Here is a tiny trained network, its code and every weight. The questions are about switching its units off for an input and a class, where a switched-off unit gives its printed mean instead of its output.

import numpy as np


def w(rows, s, z=0):
    codes = np.array(rows[::2]) - 128.0
    scale = np.full(codes.shape[1], s)
    scale[-1] = z or s
    return codes * scale


def f(y):
    return y / 2 * (1 + np.tanh(0.7978845608 * (y + 0.044715 * y**3)))


def log_softmax(a):
    a = a - a.max(-1, keepdims=True)
    return a - np.log(np.exp(a).sum(-1, keepdims=True))


def net(x, mask):
    res = np.array(x, float).reshape(1, 5) / 4 @ E
    y = f(res @ A[0][:, :-1].T + A[0][:, -1])
    res = res + np.where(mask, y, B[0][:, -1]) @ B[0][:, :-1]
    return log_softmax(res[-1] @ U[:, :-1].T + U[:, -1])


A, B = {}, {}
E = w([
[146,42,160,198,110,141,247,142,199],'x0',
[163,220,80,160,20,173,127,240,134],'x1',
[24,93,41,72,124,122,102,151,226],'x2',
[83,123,162,136,137,123,108,175,124],'x3',
[140,110,113,129,120,88,130,140,118],'x4',
],0.012)
A[0] = w([
[57,120,92,99,135,109,134,71,151,157],'neuron 1',
[123,69,182,160,190,132,182,92,128,228],'neuron 2',
[177,150,134,166,188,150,75,137,58,169],'neuron 3',
[146,196,167,123,123,90,48,88,13,240],'neuron 4',
[94,118,79,103,159,119,91,60,197,172],'neuron 5',
[177,134,126,195,83,190,138,141,91,154],'neuron 6',
[89,104,114,79,178,136,113,107,152,163],'neuron 7',
[72,91,116,93,152,94,97,107,114,216],'neuron 8',
[78,67,93,205,125,149,181,133,250,39],'neuron 9',
[132,203,48,71,99,121,53,184,138,130],'neuron 10',
[135,154,113,223,91,133,183,133,180,105],'neuron 11',
[144,178,117,179,68,167,180,194,93,197],'neuron 12',
[95,172,54,123,56,124,62,134,151,150],'neuron 13',
[100,193,41,116,55,142,76,162,151,140],'neuron 14',
[160,64,251,188,115,111,164,57,106,254],'neuron 15',
[178,112,128,197,115,122,218,130,82,138],'neuron 16',
[49,123,131,84,147,69,63,142,139,219],'neuron 17',
[89,85,117,108,110,130,150,146,254,75],'neuron 18',
[80,125,99,66,155,101,130,92,116,168],'neuron 19',
[114,120,69,31,140,158,123,108,106,168],'neuron 20',
[159,113,186,161,72,112,117,139,124,95],'neuron 21',
[149,133,135,144,90,158,129,169,64,113],'neuron 22',
[129,172,182,132,142,146,58,116,72,216],'neuron 23',
],0.0094,0.0045)
B[0] = w([
[133,93,125,94,163,150,120,140,103,198],'neuron 1',
[154,106,166,182,154,49,107,48,155,214],'neuron 2',
[178,200,83,124,105,88,157,119,142,196],'neuron 3',
[239,144,15,104,146,79,201,124,56,253],'neuron 4',
[154,74,122,109,176,163,133,149,102,214],'neuron 5',
[75,181,127,136,58,144,148,179,173,206],'neuron 6',
[137,48,93,131,190,158,163,147,111,194],'neuron 7',
[97,98,121,107,181,102,136,128,96,204],'neuron 8',
[192,246,73,149,82,72,180,105,140,218],'neuron 9',
[102,124,179,113,100,93,41,87,202,250],'neuron 10',
[87,169,112,153,72,217,142,160,100,191],'neuron 11',
[98,195,130,122,63,156,85,202,92,242],'neuron 12',
[146,131,169,114,102,128,2,131,207,225],'neuron 13',
[149,148,200,100,91,71,24,82,218,246],'neuron 14',
[115,114,229,215,160,88,142,23,206,239],'neuron 15',
[79,129,145,173,104,189,110,151,181,205],'neuron 16',
[136,101,116,119,168,94,93,111,105,223],'neuron 17',
[220,219,9,99,152,68,157,115,118,210],'neuron 18',
[110,66,145,121,218,177,113,140,65,194],'neuron 19',
[106,74,157,113,184,140,106,125,125,194],'neuron 20',
[94,154,169,150,79,172,129,158,144,163],'neuron 21',
[90,158,103,81,65,142,147,155,172,182],'neuron 22',
[166,150,93,116,127,85,153,91,108,206],'neuron 23',
],0.0083,0.015)
U = w([
[200,107,68,176,195,74,220,81,93,254],'0',
[110,95,254,181,120,102,74,70,249,76],'1',
[178,194,42,107,46,132,118,199,150,207],'2',
[34,143,167,241,75,250,160,231,148,25],'3',
[103,7,116,77,186,175,91,152,73,53],'4',
],0.0085,0.0037)

Each question gives the input, the list of numbers given to net, and the class t.
The units are the neurons (one row each of A and B). Each row of codes is followed by its name. A weight is (code - 128) times the scale printed after its matrix; where a second scale follows, it is the last column's (A, B and U).
mask holds one flag per neuron, in row order. A switched-off neuron (its flag False) gives its mean, the last column of its row in B, instead of its output. The means were averaged over made-up inputs and are rounded, as every weight is.
A unit's drop is (log p(t) with every unit on - log p(t) with that unit switched off) / (log p(t) with every unit on - log p(t) with every unit switched off).
unit that matters most: the unit with the biggest drop
top k neurons: the k neurons with the biggest drops, biggest first
drop when u is switched off: that unit's drop, to one decimal
input [-6,0,3,2,2], class 4: unit that matters most -> neuron 15
input [5,1,0,-1,-3], class 3: top 2 neurons -> neuron 4; neuron 14
input [-3,0,-7,-2,-4], class 0: top 4 neurons -> neuron 4; neuron 15; neuron 13; neuron 14
input [-4,1,6,-3,-7], class 1: top 4 neurons -> neuron 14; neuron 10; neuron 13; neuron 4
input [0,5,6,5,-5], class 1: top 4 neurons -> neuron 14; neuron 4; neuron 10; neuron 13
input [-5,8,1,6,8], class 1: top 4 neurons -> neuron 10; neuron 14; neuron 13; neuron 18
input [-6,2,6,-1,-8], class 1: top 2 neurons -> neuron 14; neuron 10
input [-8,-2,0,4,6], class 0: top 2 neurons -> neuron 4; neuron 23
input [-2,5,1,4,0], class 1: top 3 neurons -> neuron 14; neuron 10; neuron 18
input [0,4,7,-4,4], class 1: top 2 neurons -> neuron 14; neuron 4
input [-6,0,8,-5,8], class 4: top 3 neurons -> neuron 15; neuron 19; neuron 5
input [5,7,0,-3,0], class 3: top 3 neurons -> neuron 4; neuron 11; neuron 16
input [0,5,2,-1,-7], class 1: top 3 neurons -> neuron 4; neuron 14; neuron 10
input [0,-2,2,5,3], class 4: top neuron -> neuron 4
input [1,-5,4,-3,0], class 0: drop when neuron 18 is switched off -> 0.1
input [-1,2,2,1,0], class 1: drop when neuron 4 is switched off -> 0.2
input [-3,0,2,3,2], class 4: drop when neuron 15 is switched off -> 0.4
input [6,-8,6,-2,1], class 0: drop when neuron 18 is switched off -> 0.0
